Here is a tiny trained network, its code and every weight. The questions are about switching its units off for an input and a target symbol, where a switched-off unit gives its printed mean instead of its output.

import numpy as np


def w(rows, s, z=0):
    codes = np.array(rows[::2]) - 128.0
    scale = np.full(codes.shape[1], s)
    scale[-1] = z or s
    return codes * scale


def f(y):
    return y / 2 * (1 + np.tanh(0.7978845608 * (y + 0.044715 * y**3)))


def softmax(a):
    e = np.exp(a - a.max(-1, keepdims=True))
    return e / e.sum(-1, keepdims=True)


def log_softmax(a):
    a = a - a.max(-1, keepdims=True)
    return a - np.log(np.exp(a).sum(-1, keepdims=True))


def net(x, mask):
    ids = ['αβδεζηθλμπστφω'.index(c) for c in x.split()]
    T = len(ids)
    res = E[ids] + P[:T]
    r = res
    for j in range(2):
        rows = slice(2 * j, 2 * j + 2)
        q, k, v = (r @ M[0][rows].T for M in (Q, K, V))
        z = softmax(np.where(np.tri(T) > 0, q @ k.T / 2**0.5, -1e9)) @ v
        o = O[0][rows]
        res = res + np.where(mask[j], z, o[:, -1]) @ o[:, :-1]
    y = f(res @ A[0][:, :-1].T + A[0][:, -1])
    res = res + np.where(mask[2:14], y, B[0][:, -1]) @ B[0][:, :-1]
    return log_softmax(res[-1] @ U[:, :-1].T + U[:, -1])


Q, K, V, O, A, B = {}, {}, {}, {}, {}, {}
E = w([
[125,128,73],'α',
[151,107,147],'β',
[142,115,118],'δ',
[155,116,131],'ε',
[145,124,93],'ζ',
[150,117,128],'η',
[253,94,35],'θ',
[85,10,13],'λ',
[166,195,207],'μ',
[31,34,76],'π',
[129,133,110],'σ',
[149,110,118],'τ',
[160,96,161],'φ',
[167,100,132],'ω',
],0.019)
P = w([
[88,156,41],'0',
[181,17,252],'1',
[184,15,245],'2',
[189,18,254],'3',
[188,22,250],'4',
[180,17,243],'5',
[180,20,242],'6',
[187,18,240],'7',
[182,16,238],'8',
[182,19,248],'9',
],0.0068)
Q[0] = w([
[116,119,225],'H1',
[86,125,121],'H1',
[252,69,64],'H2',
[63,135,109],'H2',
],0.022)
K[0] = w([
[150,71,207],'H1',
[137,62,109],'H1',
[78,242,5],'H2',
[105,64,116],'H2',
],0.02)
V[0] = w([
[162,149,88],'H1',
[171,119,124],'H1',
[103,254,17],'H2',
[222,116,75],'H2',
],0.02)
O[0] = w([
[153,97,221,79],'H1',
[100,143,150,201],'H1',
[39,205,2,179],'H2',
[172,83,35,255],'H2',
],0.013,0.008)
A[0] = w([
[112,145,121,76],'N1',
[67,82,117,109],'N2',
[48,75,171,67],'N3',
[194,138,75,93],'N4',
[181,162,138,42],'N5',
[13,166,169,29],'N6',
[148,65,84,130],'N7',
[11,142,173,126],'N8',
[171,84,104,30],'N9',
[140,121,180,133],'N10',
[126,196,171,167],'N11',
[85,157,156,254],'N12',
],0.013,0.008)
B[0] = w([
[170,169,151,140],'N1',
[129,192,109,170],'N2',
[167,250,114,155],'N3',
[144,104,183,230],'N4',
[102,186,152,140],'N5',
[215,126,88,148],'N6',
[138,146,176,248],'N7',
[131,80,149,148],'N8',
[82,158,58,185],'N9',
[102,79,82,205],'N10',
[129,163,170,141],'N11',
[33,71,166,148],'N12',
],0.024,0.017)
U = w([
[82,123,69,130],'α',
[231,140,73,1],'β',
[132,143,162,212],'δ',
[59,221,164,55],'ε',
[185,102,147,160],'ζ',
[206,42,89,88],'η',
[52,97,125,99],'θ',
[162,151,164,156],'λ',
[119,143,156,221],'μ',
[148,139,159,205],'π',
[74,157,159,215],'σ',
[254,121,201,138],'τ',
[88,135,235,124],'φ',
[177,199,199,41],'ω',
],0.0091,0.0042)

Each question gives the input, a string of symbols that net reads in full, and the target symbol t.
The units are the heads (2 rows each of Q, K, V and O) and the neurons (one row each of A and B). Each row of codes is followed by its name. A weight is (code - 128) times the scale printed after its matrix; where a second scale follows, it is the last column's (O, A, B and U).
mask holds one flag per unit, heads first, then neurons. A switched-off unit (its flag False) gives its mean, the last column of its rows in O or B, instead of its output. The means were averaged over made-up inputs and are rounded, as every weight is.
A unit's drop is (log p(t) with every unit on - log p(t) with that unit switched off) / (log p(t) with every unit on - log p(t) with every unit switched off).
The circuit of an input: a set's keep is (log p(t) with only the set's units on - log p(t) with every unit switched off) / (log p(t) with every unit on - log p(t) with every unit switched off). Starting from the 12 units with the biggest drops (on a tie, the unit counted first), units are removed one at a time, each time the one whose removal leaves the highest keep (on an exact tie, the one counted first), for as long as the keep stays at least 0.8.
circuit, biggest first: the units of the circuit, biggest drop first
top k neurons: the k neurons with the biggest drops, biggest first
heads that matter: for each layer, one digit per head in row order, 1 if its drop is at least 0.15 and else 0, layers parted by /
drop of u: that unit's drop, to one decimal
input π ε φ ζ, target φ: top 2 neurons : N12, N11
input σ π π σ μ ω σ φ δ, target α: heads that matter : 01
input ε μ π ε λ τ θ, target τ: top 4 neurons : N4, N10, N7, N12
input ζ φ θ φ α ω δ φ ζ η, target ε: heads that matter : 01
input θ σ ω ω θ φ ζ, target ω: heads that matter : 01
input ω μ α ω η, target τ: circuit, biggest first : N10, H2
input α ω δ β ζ, target β: circuit, biggest first : N6, H2, N1
input μ ζ σ η α π σ, target θ: circuit, biggest first : H2, N12, N7
input θ σ β, target ω: top neuron : N7
input θ η ε α λ μ φ ζ μ ε, target ω: top 4 neurons : N7, N4, N9, N10
input α η φ η θ σ, target β: top 2 neurons : N6, N1
input π ε η η λ ε β φ η, target φ: circuit, biggest first : N12, H2
input α β λ φ, target β: circuit, biggest first : N6, H2
input σ σ ω, target α: circuit, biggest first : H2
input ω φ φ θ α ε ω ε μ ε, target τ: circuit, biggest first : N10, H2
input σ φ θ φ θ θ φ, target α: circuit, biggest first : H2, N7
input μ ε σ ω β ζ τ σ π θ, target τ: top 4 neurons : N10, N9, N12, N4
input α ω δ, target β: top 2 neurons : N6, N1
input π μ φ β, target φ: top 3 neurons : N12, N11, N8
input ζ ε σ ω σ τ σ λ, target ε: top neuron : N2
input μ σ α ζ φ β β σ η, target θ: top 4 neurons : N12, N7, N3, N4
input σ ζ ζ μ π ω τ δ η, target α: top 2 neurons : N12, N7
input θ θ φ α σ β δ, target ω: top 3 neurons : N7, N4, N9
input σ π φ σ τ θ β ζ, target α: drop of N3 : 0.2
